Each row, then the band of its hidden value
[  84   12   -7  -25  294 -152 -112 -129 -276   62  228 -354  -40  -35
  223 -226 -142 -224   29  107 -101  103  147  -67 -154  198  -26  167
   36 -130  -93 -265 -273  260  -27  -13  137  -87 -385  -24 -277   78
   61  -90   28   66 -139 -208  146  119 -174 -177] | q189
[ 173 -278  -15  174  112  -84  143  -55  -51   13 -176   92 -118  187
 -129  -60 -116  403  -17   54 -187  -85  -40   22  -92  -28   63   54
  289   47 -101 -145   -5  -19 -207  -51   96  -25  -25 -123   -8 -187
  205 -194   37 -290   57   43   63 -101  -68  -69] | Q655
[  -1   61  190   94   -8  175  -54 -103    1   45  -45   27  209  170
   25  313 -171  195   -9 -106  245 -148   -6  176  218 -180 -262   50
  270  -77   34 -246   96 -197  236  -15   36  -51   12 -389  313  -52
  -39   44 -195  -79 -133 -129  277  217   37   31] | Q639
[ -63  -35 -147   52   67   54 -144 -140   43 -109  187   53  104   82
  147  120  262 -124  138   11 -155 -137  131  -95  130  -72  -29  -69
  -24   68  -20  -10 -287   52   24   36 -125  105   29  -32  178  263
  -42  266 -210 -109   52 -286  -68  -88   93  114] | q798
[-185  292  105 -302 -116 -177 -183 -100  -94 -335 -124   83 -375 -126
  -21 -140    0  265  -58 -297  172  -42  151   88  123  426  -10 -234
  100  108  -96   36   91  157 -184  -82  -84    6 -130   37 -286  236
  107 -167  142  309 -169  191  134 -191 -134  101] | q189
[-160  105   25  185    2   15  193 -301   -7  161 -146   98   96 -304
  117  197  -14 -145  -32  113  276 -351  366  275  -82  374  249  191
   12  -95  178  399 -220 -163  -61  118 -126 -127   35 -114  -91  125
   94  185   21    7  138   84 -123 -229  157  154] | q229
[ -60 -231  160   13 -126 -220  -46 -392  120  336  139  130  246 -222
   11  -84  -74  -39 -233  249  -28 -115    9  -37  -84   63   93   -2
 -248   16  -64  372  -29  196 -239 -116  263  220  190 -100 -399   -7
  129  -51   66  262   14   76  -72   61  259   52] | q229
[-190   87   93  123  -54 -107   66 -298   74  114  -71   26   76 -320
  161  123 -102 -220 -103  160  219 -211  302  132 -164  257  134  231
 -155 -158  -22  317 -201    0  -63   23 -107  -34  -36  -57 -186  171
  121  218   38   82  134    0   51 -286  158   -5] | Q639
[ 108  204   93  128   41   -4  -45  161  -91   63   -8 -123  183  161
  -25  132 -222  212   16 -112  209   48   -8   89  136 -123 -142  201
  262 -172  -12 -294  161  -55  224 -148   27  -85   12 -153  295 -190
 -138   15  -78 -212  -69 -133  320   86  -37 -144] | q229
[ -71 -195  -44   19  -26 -154  -41  178   70  111 -218   -7  -61   62
 -103 -288 -334  223   63  -78  -34   -4  143 -158   32  -81   14  215
  356  -38 -221 -119  137   96  -17 -153  -58 -201  -62  302  -57 -617
  104 -184  -18 -237  -91   59  242  -91 -141 -192] | q189
[-126  394   37 -263 -124  -62   35  -69 -185 -292 -253  -37 -262 -119
  -21  -71   99  367   20 -301  157  -91  250  179  149  520   77 -200
  184  104   96   71   66  -32 -194  -48 -117   47 -111   41 -266  237
    0  -47  150  278  -96  272  105 -189  -36  222] | Q639
[ 116  -55  -15   62   48 -236  195 -113  194  442  136  -33  276  -82
   63  -92  -91   20 -201  235 -154 -110  160  130  -44  236  187   25
 -104  -26  159  288  -78   45 -111 -345   70  308  290 -169 -183  -15
   86 -119   21   88  -44   91 -132  312  102  -92] | Q437
[ -24  -47  138 -188 -275 -532 -174 -266  132  334  194  299  201 -158
  114 -100 -105 -213 -268  303   45   45  132   -8   79   51   33  162
 -361   39 -121  209  -37  401 -103   25  232   41  175   59 -419  -46
  175  -37   77  309   59   66   18   72   40  -74] | Q639
[  -8  392  -84  160   23  -13  388 -190  -77  352 -161  106  173 -234
  117  135  -25   14   16   94  100    9  297  410 -109  278  166  263
  -36 -218  329  434 -106 -206  -54 -101 -299  -40    6 -320   26  -75
   79   62   77 -198  126   60 -109 -173   21   53] | q158
[-200  160  -48  -45 -236   27 -246  147   41  104  154  174    5  -79
  -77 -145  -18 -100  -13 -158  -60  -80 -158   -7 -119 -215    0 -104
  -70   70  -13   27  214  391  245   97  -74 -243  144  224  235 -306
 -157  113  -13  -36  -77  -17  -20  198  133  218] | q158
[ -77  553  -36   84  -76 -232  184  -67   20  330  -42  231  125 -226
  148  119 -116  -79    2   27  290  125  351  412   48  378   86  344
 -152 -203  221  379 -113   -5   58 -232 -410 -122   39 -243  146   63
   95  -15   75 -154   89    1  -22 -176 -183 -110] | q229
[ -85  240  170  -48  -67 -408 -135 -160  208  358  409  314  151 -207
  109  109 -123 -159 -293  182  260  109   96  248  185  140   64   39
 -322  -96  -34  354   17  240  -10 -357   40   73  216 -295 -125   47
  181 -145    7  144  -54   40  -73   87 -177 -170] | Q655
[ -79  -68 -139   17 -105  -23 -111 -106  100 -147    7  -29   96  144
  114    1  227  106   96   22 -376 -139  137 -218   84  -87  -41  -20
   91  113   60   53 -248   21  -46  -22 -215  164   34  124  169  165
 -167  257 -254  -37  121 -294  -10  249  211   88] | Q655
[  28  174   30   19  303 -113 -155 -134 -346  -87  282 -245 -166 -133
   67 -199  -90   17   -4  -33 -104  410   -9  -12 -173  123  -24   62
   85 -312  -84   13  -36  201 -131 -126  124  -84 -444 -159 -282 -125
  -39 -214   83  -73  -98 -190   63  -41 -227 -168] | Q639
[  62 -140  -24  112  139 -180  -63  140   90   79   13   81  -45   92
 -101  -77 -197  206  -16  -57   59  -39  108   10  100   71   35   79
  285  -16 -123 -124   33   72   -7 -146   -2 -149   31    0   74 -269
  148 -218   -7 -283  -46   13   83 -129 -217 -215] | Q437
[-257  384    4 -262 -103   70  169  -78 -115 -307 -303 -128 -434 -125
   53 -129   15  362   15 -243  -26   24  237  214   10  288   72 -208
  187   -1  -54  102  140 -100 -259 -246 -215  104 -301  -10 -386  -25
  132  -37   93  176 -158  290  181 -233 -150  207] | Q655
[ -90  -69  228  176   19  162 -190   21   70  137   21 -167  281   84
  -10  181 -295   98  -12 -135  425 -339   37   28  200  -46 -186   87
  301   -5  -73 -302   69  -67  258 -117   86 -127   53 -151  286  -35
  -65   46 -172  -13 -183 -120  326  183   88  -29] | q229
[  84    5   90 -126  -10 -440   75 -220   28  345  273  255  170 -188
   97  117   55 -139 -230  354   41  -61  146  113  106  165  230   45
 -273   15   60  211 -196  174 -111   49  214   26  172  -54 -325   47
  181   50   64  215  117  211 -100   24   -2  -84] | Q375
[-188 -110  -17  146  -44   11 -321   80  137  -95  305  114 -105  -61
  -90  -89  -12 -162 -101  -69 -142 -218 -171  -93 -200 -131  147 -166
    4    4  -90  129   88  352  195   28   67 -118  226  215  240 -117
 -205   75 -110  -45  -59 -131 -171  343  184  133] | Q898
[ -27   91 -265   40    4   89  -48  219  -33 -103   68   42  -64   22
    8  -51  127 -249   16  -45 -235 -220   73   54 -145 -197  258  -39
  197  -72  126   15  131  107  307  361   26 -226  203  329  174 -450
 -262  278 -112 -208    9  -41 -209  209  186  267] | Q375
[ -69  206  -58  -36 -202    2  -43  149   42  156  117  165    6   23
  -69  -71   41   88   -5 -109 -203  -84 -193   73 -133 -113   -4 -149
 -110  149  113  -45   78  317  190  -26 -180 -106  160   64  363  -55
 -111   91   -2  -44  -33   26   -6  345  101  165] | q158
[  -1  -56   80   48   47 -227   86 -261   37  410  219  156  274 -196
   53   51  -33  -77 -117  233  141  -90  156  123  128  225  219   66
 -159  -28   58  354 -139   63 -147 -214  176  135  214 -149 -240   16
  127  -77   21  128  -12  127 -149   14   37  -12] | q798
[-232  -46 -190  -82 -137  -19 -144  -27  118   49   86   79  152   42
  137  -85  120 -118  250  -37 -226   10  282 -193  239  -70  -55   83
   42   55    9   95 -248  116  110  -37 -268  -26  -21  288  152 -114
 -137  184 -269  -63  -14 -206    2  168    1   72] | q158
[ 205 -198  -67   61   61 -175  150   53  -99  212 -208   83   21  204
 -112 -189 -185  372  148  -16 -123   33   51  -30   21   98  -44  183
  217  112  -72 -300 -101  108 -121  -92  -27  -95  -67    2   65 -160
  214 -256   98 -272   -7   66  195 -137 -182 -163] | Q437
[  90  175 -102   21  323 -169  -69 -103 -251 -123  292 -115 -210   24
  179 -130  -45 -127   32   34 -203  384  189  144  -45  209   39  126
  133 -305   18   14 -157  132   -9  -93   63  -59 -331 -190 -162  -61
  -27 -244  -41 -142 -116 -243  -89  201 -378 -157] | q158
[ -40   20 -179  166  -20  160  -22  303   49  -14   -9 -297   38  -14
  -80 -105  122   67 -106  -60 -250 -536    8  -59 -260  -65  312 -151
  353  114  253    7  134   37  156  208  -35 -190  220  374  196 -344
 -334  340  -91 -120   98    3 -164  409  422  274] | q229
[  50  107  147 -175 -178 -446   54 -328  178  565  252  402  266 -119
  112   77    7   84 -266  303  -46   83   28  194  144   92  -66  -18
 -404  147  128  263 -160  229 -191 -208  -46  125  136 -404 -171  142
  330 -136   55  209   70  117  -43  198  -89 -116] | Q437
[ -54  -25  196  188   -2   34 -399   38   59  -80   87 -114  190  126
   43  174 -271  -96 -118  -98  426 -307   56    4  173 -144 -154  164
  318  -95 -148 -292  165   26  321   70  207 -187  110  -67  234  -93
 -149   94 -202  -41 -123 -288  248  186  108  -31] | Q655
[ -48  370 -182  -68 -146  -44  -88  402   16   68   50   -5  -65   -2
   37 -139  -55 -254  -28 -106  -61 -161  -15   89 -212 -181  102   32
  -38   12    8 -234  204  354  393  162 -159 -285  161  341  277 -314
 -132  277   33 -136  -48    9   85   99   79  113] | q189
[   6   27   85 -137 -172 -349   38 -224  226  476  214  190  190 -101
  182  -30  -89 -166 -290  326  -61  -46  110  186   -9   30    5   30
 -374   99  -20  118  -77  288  -84 -139   73  118  132 -216 -298   24
  319  -22   51  215   -3  103    4  165  -35  -44] | q158
[ -18  203 -127  -79 -274  -39   89  249   -3    1  -84   26 -102  105
  -23 -128   39   72  -13  -36 -316 -181  -78   49 -202 -115  140  -50
  -21  149   76 -161  105  270  186   74 -109  -68  179  323  224 -126
 -167  236    5    2   25  108   62  375  178  216] | Q898
[-278  -51 -114   95   82  161 -204  -31  196   21  196   -5  191  -71
   63   43   91 -109  214 -171   -4 -170  207 -149  199   54  -39  -81
   98  -15   31  191 -235   -8  157 -197 -303   49   76   75  328   83
 -161  152 -278 -104 -112 -244  -54   58   86   35] | Q375
[ -65  137 -118  -36  -82   50  139  181 -102   55   10   46  -40  -13
  -30  -54   -6  -64  144  -45 -212  -40  -49   10 -154 -120  162   24
  -35  -57   30  -80    1  180  257   50  -75  -97   91  308  237 -214
 -194  219  -25  -73  -49  115   75  195  108  126] | Q375
[  48 -223  147  243  173  294   91  -78 -110    8 -130 -369  241  122
  -12  235 -131  255   31    8  112 -372   37  -46   41 -140  -36   79
  464  -83   19 -298  -31 -331   79   47  199  -20  -82 -129  108 -134
 -125  212 -189  -95  -26  -74  286  138  259   43] | q229
[-108   58  -13  -87   81 -121 -130  -99  -93  -55   62 -371 -177  -33
  223 -397 -278 -135   -9   27 -306  257  135 -125 -261   25 -112  173
   44 -232 -207  -88  -54  264  -37 -253  -35   63 -405   70 -321 -167
    5 -137  -33   83 -220 -243  243  282 -145 -184] | q189
[-139 -131  220  -16   39 -148   62 -347   82  435  301  135  215 -340
   38   97 -105 -112 -178  259  156  -28   34   79   16   63  126  -32
 -289  -95  -94  329 -106  112 -147 -200  224   95   39 -195 -370  -66
  222  -16   47  216  -47  222    2 -103   40  -48] | Q639
[-255  127  121 -193 -135  -19 -276 -200 -186 -396 -177  -50 -331 -192
  -61 -200   46  225  -50 -307  238 -234  126  -13   28  402   59 -251
  185  169 -147   74  132  161 -284   85   92  -50 -158  153 -437  194
   46  -71  165  348 -123  159   74 -325   82  311] | Q655
[ 124  113   50  -79  -27 -449   74 -180  -46  366  254  257  179 -176
   95   52   -8 -187 -176  317   85  130  138  169   53  142  181  176
 -331  -85    6  186 -114  245  -87   17  214    1  128  -86 -315  -23
  176    0  140   93  118  147  -61 -149  -74 -105] | q158
[ -74   44   39 -217 -145   -6   28 -287 -147 -427 -403  -95 -287   16
   92 -114   49  167   10 -152  -48 -325  255   50  -54  427   21 -128
  144  155  -37  -96  -90   -7 -192  162   33  202  -92   80 -351  457
   54   51   83  399 -113  117  153  -41  180  294] | q189
[  90 -377   -6  232   74 -144  -33   16   79  -47 -180   -6  -46  191
 -129 -141 -209  340   19  -28  -95 -190  113 -116   -2  168   50  144
  390   55 -108 -110  -77   20 -116 -123   42  -24   60   79   85  -76
   56 -227  -45 -219   15  -79   77   78  -22 -154] | q229
[-271  176  163  -93  -13   71 -200 -172 -128 -360 -101  -75 -310 -197
  -61  -67    8  254  -27 -353  353 -296  131  100   80  532   79 -302
  202  133  -87   99   60   50 -210 -121    5   15 -105  -18 -239  379
   42 -116  113  318 -202  166   57 -239   15  253] | q798
[  22   16  240  116  -26  164   -1  -97 -138   24 -103  -80  194  172
    7  226 -272  170   53  -64  263  -85 -100   70  111 -228 -212  170
  176 -130 -148 -356  112 -103  200 -107  178   35  -16 -241  221  -24
  -66   73 -118  -24 -161  -95  431  101   95    6] | q798
[  28  244 -178   30   15  -24   13  334  -73  -18  118    0  -63   -3
  -38  -31   54 -134   31  -77 -113 -144  -14   69 -154  -38  241  -17
   49  -46   95 -116   66  213  313  145  -52 -196  193  307  294 -192
 -231  238    3 -163    7   48  -46  138   96   98] | Q375
[-146  184   68 -273 -185  -36   21 -166 -189 -388 -375 -104 -304  -95
  -22 -126   98  395  -18 -232   14 -227  221   38   36  428   87 -205
  245  161   38   31   46  -38 -271  105  -18   65 -153  167 -400  203
   -9   29  126  371  -48  267  143 -105  129  287] | Q437
[ -12  -48  234  128   67  257   50  -51  -83  196 -117 -226  296   52
  -15  246 -245  215    5  -50  279 -331  -59   24   66 -206 -163   80
  313  -55   10 -337   62 -222  195   -2   92 -110  -55 -206  212 -171
  -45  169 -134  -23 -121   -4  404  142  207    5] | q189
[  16  -18   60   42  253 -223 -360 -142 -140 -166  346 -240 -173  -48
  114 -226 -111 -108 -120   -1  -63  138   77  -70 -119  262  -31   13
   91 -138 -143  -65 -124  322  -98  -85  190  -47 -287  -90 -269  145
   -3 -235   16   68 -119 -286    2  156 -184 -175] | q158
[ 162  198 -105   22  321  -83   77 -109 -372  -49  101 -312 -120    4
  122 -283 -119   46   98    4 -351  492   41    4 -248   85  -26  178
  105 -385   -8  -16  -61   90 -109 -236   35  127 -383 -173 -220 -162
  -81 -230   60 -154 -144 -235   91  103 -187 -195] | q189
[-154   -6  213   88 -111  106 -273   44  123   74   14  -44  246   90
  -48   58 -370   87   -2 -218  327  -86   -6   -7  221 -162 -248  108
  254 -139 -135 -143  262    7  322 -234   81  -20  133  -81  276 -243
 -181  -72 -193    4 -286 -154  327  309   69  -44] | Q639
[  65  -70  -83   55  195  -27  -63 -215 -264 -190  -13 -321  -92   60
  145 -277  -91  -18   53   19 -368  136  172  -89 -193  144   16  161
  299 -242   50   31 -118   31  -76   17  133   79 -274    4 -246 -113
 -194 -151  -87    8 -121 -302  -17  431   24  -11] | Q375
[  34 -137  -64   45   20 -120  231  152   88   62 -259   20 -138  140
 -117 -131 -200  466   25  -18 -226   11  128    9   18   -5   88   92
  376  -22  -54  -59   66  -97 -111 -244 -130  -42  -45   87    7 -460
  130 -179  -30 -281   -4  167  162   34 -172 -171] | Q437
[ -24 -217  189   94   40 -239   60 -413   96  376  228  225  205 -202
   18  164   52  118 -259  319   45 -300   64   94   82  234  232  -76
  -72  127  161  428 -248    1 -286 -101  158   57  169 -266 -218  140
  188  -76  -38  198  118  134 -243  251  116   15] | q798
[ -68  144    8 -223  -28  -93  -68  -60 -249 -364 -217 -207 -274 -132
   18 -131  122  136  -32 -166  147 -320  295   13   23  475  198 -148
  243  152  -19 -119  -19   63 -201  286  133  -95 -158  293 -477  186
   14  117  170  312   -9  243   95 -314   91  246] | Q437
[   8  436   20  135  -81 -146  376 -271  -60   34 -242  131    0 -161
  133  206  -26  131  -41  122    2  125  216  336 -181  268  109  289
 -171 -287  165  406 -139 -181 -136 -218 -308  203   -5 -333   22  273
   44  120   83  -87  204  -10   56 -196   73  -55] | Q898
[-116 -150  177  -57 -154 -309  -53 -331  179  307  178  106  176 -236
   66  -47  -86  -22 -307  308  -92  -31   61  -44  -48  -23   92   26
 -209  -41  -59  391  -18  169 -219 -134  182  141   86  -54 -437 -160
  125   -2   -3  258   67   81  -23  177  162  -52] | q158
[ -60  183 -152  -65  -62   50  189   23   -4   57   -5    0  110  110
  143   68   97   17  310  -41 -213  110  165    1  113    3  -89   84
 -143   -9    8 -144 -300   39  137 -220 -332  178  -54   42  295  239
  -57  245 -131  -95  -28  -78  215  -16  -45    4] | q158
[  45  -59  111  -60  -61 -359  -99 -331  167  238  241  259  202 -174
   85  138  131  -78 -356  283   60 -254  138  115   97  165  144 -101
 -185  112  112  319 -110  118 -184  123  201   87  259 -206 -323  152
  182   49   23  241  143   76 -214   48  162   43] | Q437
[  89 -371   48  193   85 -105   57  -41   -2   65 -157  -16  -64  163
  -87  -74 -171  347   -6   79  -92 -272   12  -93  -69   60   58   99
  295  164 -138 -241 -150   51 -181  -63   52 -110  -65   14   34  -40
  210 -126   -9 -182   62   11  143   -3  -36 -112] | q798
[  -1 -289  -22   90   44 -193 -119  159   61   15 -143   32 -119   64
 -193 -275 -256  300  -17  -90  -57 -119   49 -183  -20   23   94   88
  399   30 -174  -75  122  132  -82  -84   38 -196   34  276  -26 -470
   69 -244   17 -220  -43   53  101  -32  -68 -171] | q189
